Below is a small trained network, with its code and all its weights. Each question gives an input and a class and asks what happens when units are switched off, that is, made to give their printed mean instead of their output.

import numpy as np


def w(rows, s, z=0):
    codes = np.array(rows[::2]) - 128.0
    scale = np.full(codes.shape[1], s)
    scale[-1] = z or s
    return codes * scale


def f(y):
    return y / 2 * (1 + np.tanh(0.7978845608 * (y + 0.044715 * y**3)))


def log_softmax(a):
    a = a - a.max(-1, keepdims=True)
    return a - np.log(np.exp(a).sum(-1, keepdims=True))


def net(x, mask):
    res = np.array(x, float).reshape(1, 8) / 4 @ E
    y = f(res @ A[0][:, :-1].T + A[0][:, -1])
    res = res + np.where(mask, y, B[0][:, -1]) @ B[0][:, :-1]
    return log_softmax(res[-1] @ U[:, :-1].T + U[:, -1])


A, B = {}, {}
E = w([
[124,131,120,129,117,132],'x0',
[226,95,96,33,45,133],'x1',
[211,120,72,246,126,102],'x2',
[133,194,36,96,174,176],'x3',
[130,130,132,133,132,138],'x4',
[117,127,111,124,120,109],'x5',
[100,3,108,131,167,172],'x6',
[125,127,123,123,129,118],'x7',
],0.0062)
A[0] = w([
[82,43,61,141,115,178,66],'neuron 1',
[128,214,150,129,94,109,51],'neuron 2',
[91,182,210,159,254,135,83],'neuron 3',
[129,102,228,168,81,27,61],'neuron 4',
[106,183,100,120,64,53,106],'neuron 5',
[116,35,108,106,181,163,104],'neuron 6',
[141,217,168,132,93,127,69],'neuron 7',
[216,90,135,52,94,145,53],'neuron 8',
[202,83,91,171,157,43,201],'neuron 9',
[142,167,64,112,199,159,47],'neuron 10',
[197,126,122,74,104,181,86],'neuron 11',
[91,121,196,26,122,134,92],'neuron 12',
[64,149,164,188,172,90,2],'neuron 13',
[189,106,111,70,86,104,6],'neuron 14',
[204,113,108,196,116,105,42],'neuron 15',
[62,168,78,172,143,177,49],'neuron 16',
[163,211,46,89,201,140,99],'neuron 17',
[176,110,116,85,71,165,85],'neuron 18',
[147,244,156,117,96,96,37],'neuron 19',
],0.0091,0.0061)
B[0] = w([
[219,124,167,143,192,90,163],'neuron 1',
[185,71,87,142,211,133,150],'neuron 2',
[113,124,84,195,99,81,226],'neuron 3',
[132,31,172,72,94,190,204],'neuron 4',
[184,133,163,156,140,121,167],'neuron 5',
[224,142,172,158,200,82,191],'neuron 6',
[180,95,100,121,197,125,161],'neuron 7',
[61,108,105,194,134,69,203],'neuron 8',
[65,189,142,82,156,150,253],'neuron 9',
[135,57,125,53,84,195,158],'neuron 10',
[108,97,74,190,72,78,179],'neuron 11',
[82,172,73,100,208,205,231],'neuron 12',
[103,81,40,186,97,136,151],'neuron 13',
[89,56,51,220,132,117,150],'neuron 14',
[47,129,85,92,228,212,158],'neuron 15',
[121,73,105,159,69,134,155],'neuron 16',
[134,71,191,78,56,178,229],'neuron 17',
[101,121,115,188,116,103,179],'neuron 18',
[192,92,139,193,247,109,179],'neuron 19',
],0.011,0.0045)
U = w([
[94,175,143,118,104,129,242],'0',
[188,122,148,146,204,103,63],'1',
[78,177,147,113,94,131,224],'2',
[29,116,68,187,71,118,30],'3',
[89,38,185,76,54,214,65],'4',
[2,206,76,87,207,218,7],'5',
[95,198,162,112,88,110,205],'6',
],0.011,0.016)

Each question gives the input, the list of numbers given to net, and the class t.
The units are the neurons (one row each of A and B). Each row of codes is followed by its name. A weight is (code - 128) times the scale printed after its matrix; where a second scale follows, it is the last column's (A, B and U).
mask holds one flag per neuron, in row order. A switched-off neuron (its flag False) gives its mean, the last column of its row in B, instead of its output. The means were averaged over made-up inputs and are rounded, as every weight is.
A unit's drop is (log p(t) with every unit on - log p(t) with that unit switched off) / (log p(t) with every unit on - log p(t) with every unit switched off).
The circuit of an input: a set's keep is (log p(t) with only the set's units on - log p(t) with every unit switched off) / (log p(t) with every unit on - log p(t) with every unit switched off). Starting from the 12 units with the biggest drops (on a tie, the unit counted first), units are removed one at a time, each time the one whose removal leaves the highest keep (on an exact tie, the one counted first), for as long as the keep stays at least 0.8.
units of the circuit, in order: the units of the circuit, biggest drop first
unit that matters most: the unit with the biggest drop
k most important neurons: the k neurons with the biggest drops, biggest first
input [7,7,6,-1,1,5,-3,4], class 3: unit that matters most : neuron 14
input [6,4,-3,7,4,-4,-5,-2], class 4: 2 most important neurons : [neuron 17; neuron 10]
input [5,-8,-2,-3,-7,-2,-1,7], class 3: units of the circuit, in order : [neuron 13; neuron 3]
input [-6,-6,8,0,-5,-2,2,3], class 5: units of the circuit, in order : [neuron 9; neuron 15]
input [-5,-3,-7,-6,5,-4,8,-7], class 1: 3 most important neurons : [neuron 6; neuron 1; neuron 9]
input [4,-4,3,8,-1,5,-3,-4], class 4: units of the circuit, in order : [neuron 17; neuron 10]
input [-2,5,-6,-5,5,-1,-1,5], class 5: 2 most important neurons : [neuron 12; neuron 17]
input [-2,-6,6,4,-2,3,-8,6], class 1: 2 most important neurons : [neuron 19; neuron 2]
input [-8,-8,-5,7,-3,-2,7,6], class 3: 3 most important neurons : [neuron 3; neuron 16; neuron 13]
input [8,6,8,-5,3,7,5,6], class 5: units of the circuit, in order : [neuron 15; neuron 9]
input [-4,-2,7,2,3,0,2,2], class 5: units of the circuit, in order : [neuron 15; neuron 9]
input [2,-4,6,1,0,4,-2,3], class 5: units of the circuit, in order : [neuron 9; neuron 15]
input [-3,-8,7,-3,2,3,1,2], class 3: 3 most important neurons : [neuron 13; neuron 3; neuron 12]
input [1,-5,0,-5,-8,6,8,-7], class 1: units of the circuit, in order : [neuron 6]
input [0,0,-5,-8,7,-6,-8,0], class 1: units of the circuit, in order : [neuron 19; neuron 7]
input [4,-7,3,-1,-5,7,-8,2], class 1: units of the circuit, in order : [neuron 19; neuron 2]
input [4,3,8,5,5,-7,-7,4], class 5: 3 most important neurons : [neuron 15; neuron 9; neuron 6]
input [4,-3,-5,6,6,-5,4,-5], class 4: units of the circuit, in order : [neuron 10; neuron 9]
input [4,-6,-3,5,-5,-1,4,0], class 3: 2 most important neurons : [neuron 3; neuron 16]
input [4,5,7,0,-2,-3,8,6], class 1: units of the circuit, in order : [neuron 1]
input [-3,-4,-5,7,0,-1,1,5], class 4: 2 most important neurons : [neuron 17; neuron 10]
